Here is a tiny trained network, its code and every weight. The questions are about switching its units off for an input and a class, where a switched-off unit gives its printed mean instead of its output.

import numpy as np


def w(rows, s, z=0):
    codes = np.array(rows[::2]) - 128.0
    scale = np.full(codes.shape[1], s)
    scale[-1] = z or s
    return codes * scale


def f(y):
    return np.maximum(y, 0)


def log_softmax(a):
    a = a - a.max(-1, keepdims=True)
    return a - np.log(np.exp(a).sum(-1, keepdims=True))


def net(x, mask):
    res = np.array(x, float).reshape(1, 8) / 4 @ E
    y = f(res @ A[0][:, :-1].T + A[0][:, -1])
    res = res + np.where(mask, y, B[0][:, -1]) @ B[0][:, :-1]
    return log_softmax(res[-1] @ U[:, :-1].T + U[:, -1])


A, B = {}, {}
E = w([
[123,130,123,126],'x0',
[144,53,203,197],'x1',
[127,132,129,124],'x2',
[132,129,133,124],'x3',
[130,127,126,127],'x4',
[25,167,246,72],'x5',
[126,129,126,133],'x6',
[136,2,127,10],'x7',
],0.0053)
A[0] = w([
[113,72,115,81,54],'n0',
[122,186,128,181,47],'n1',
[103,182,61,74,220],'n2',
[159,88,70,133,68],'n3',
[144,53,224,206,253],'n4',
[43,155,197,70,71],'n5',
[195,113,29,170,47],'n6',
[120,199,156,198,155],'n7',
[188,108,77,146,77],'n8',
[240,62,17,139,88],'n9',
[188,85,221,157,114],'n10',
[128,52,109,41,50],'n11',
[169,91,192,171,250],'n12',
[51,167,135,66,133],'n13',
[132,192,126,197,48],'n14',
[130,207,125,186,40],'n15',
[112,177,73,82,221],'n16',
[102,178,127,181,50],'n17',
[69,165,241,61,100],'n18',
[178,105,60,149,78],'n19',
[129,222,149,248,137],'n20',
[97,217,96,255,81],'n21',
[105,80,173,200,211],'n22',
[72,146,201,84,35],'n23',
[124,191,75,65,217],'n24',
[193,104,43,151,61],'n25',
[131,184,134,175,53],'n26',
[142,220,118,146,175],'n27',
[39,128,203,70,69],'n28',
[130,31,89,45,43],'n29',
[143,39,131,38,22],'n30',
],0.0062,0.0042)
B[0] = w([
[244,72,232,79,142],'n0',
[244,36,255,58,144],'n1',
[115,85,34,131,206],'n2',
[151,222,219,169,143],'n3',
[74,113,22,93,253],'n4',
[130,186,155,206,180],'n5',
[127,194,173,174,157],'n6',
[148,78,143,80,194],'n7',
[105,202,184,201,147],'n8',
[99,241,182,179,186],'n9',
[123,115,86,109,169],'n10',
[206,80,225,101,159],'n11',
[24,118,10,104,231],'n12',
[160,158,99,165,182],'n13',
[186,100,201,75,150],'n14',
[201,84,196,86,150],'n15',
[75,80,48,121,202],'n16',
[202,99,215,102,143],'n17',
[134,168,139,221,204],'n18',
[92,210,206,218,150],'n19',
[171,65,155,75,209],'n20',
[205,71,186,74,187],'n21',
[85,113,42,86,210],'n22',
[140,207,189,211,156],'n23',
[107,63,42,137,205],'n24',
[103,181,196,208,155],'n25',
[225,81,222,54,142],'n26',
[136,52,134,82,190],'n27',
[146,205,181,236,181],'n28',
[206,116,224,91,163],'n29',
[223,92,219,80,159],'n30',
],0.0049,0.0055)
U = w([
[232,83,246,52,18],'0',
[115,124,108,127,255],'1',
[131,221,202,247,33],'2',
[116,119,93,119,199],'3',
[110,116,106,113,161],'4',
[120,118,93,113,169],'5',
[115,104,59,111,44],'6',
[119,124,112,120,107],'7',
],0.011,0.0045)

Each question gives the input, the list of numbers given to net, and the class t.
The units are the neurons (one row each of A and B). Each row of codes is followed by its name. A weight is (code - 128) times the scale printed after its matrix; where a second scale follows, it is the last column's (A, B and U).
mask holds one flag per neuron, in row order. A switched-off neuron (its flag False) gives its mean, the last column of its row in B, instead of its output. The means were averaged over made-up inputs and are rounded, as every weight is.
A unit's drop is (log p(t) with every unit on - log p(t) with that unit switched off) / (log p(t) with every unit on - log p(t) with every unit switched off).
The circuit of an input: a set's keep is (log p(t) with only the set's units on - log p(t) with every unit switched off) / (log p(t) with every unit on - log p(t) with every unit switched off). Starting from the 12 units with the biggest drops (on a tie, the unit counted first), units are removed one at a time, each time the one whose removal leaves the highest keep (on an exact tie, the one counted first), for as long as the keep stays at least 0.8.
circuit, biggest first: the units of the circuit, biggest drop first
unit that matters most: the unit with the biggest drop
k most important neurons: the k neurons with the biggest drops, biggest first
drop of u: that unit's drop, to one decimal
input [4,2,-6,-4,3,-7,0,7], class 0: circuit, biggest first -> n29; n30
input [-5,-6,7,-8,6,-6,-1,8], class 0: circuit, biggest first -> n29; n11
input [-5,7,-1,7,-6,-8,2,0], class 2: unit that matters most -> n9
input [4,-6,6,0,7,-6,-7,7], class 0: circuit, biggest first -> n29; n11
input [6,6,-3,3,5,8,-7,0], class 2: circuit, biggest first -> n28; n18
input [-5,-2,-3,-5,-6,-3,-2,6], class 0: circuit, biggest first -> n29; n11
input [3,7,-6,-1,0,0,-5,-6], class 6: 2 most important neurons -> n4; n12
input [5,6,1,-6,6,-8,-1,-8], class 0: 2 most important neurons -> n21; n20
input [-2,-7,-4,7,1,7,-3,-3], class 2: drop of n18 -> 0.4
input [-1,-7,6,-4,-6,-8,1,-5], class 2: drop of n8 -> 0.2
input [-2,-3,8,-7,-7,8,6,-3], class 2: drop of n28 -> 0.3
input [5,1,-6,8,3,-8,-4,4], class 2: drop of n9 -> 0.2
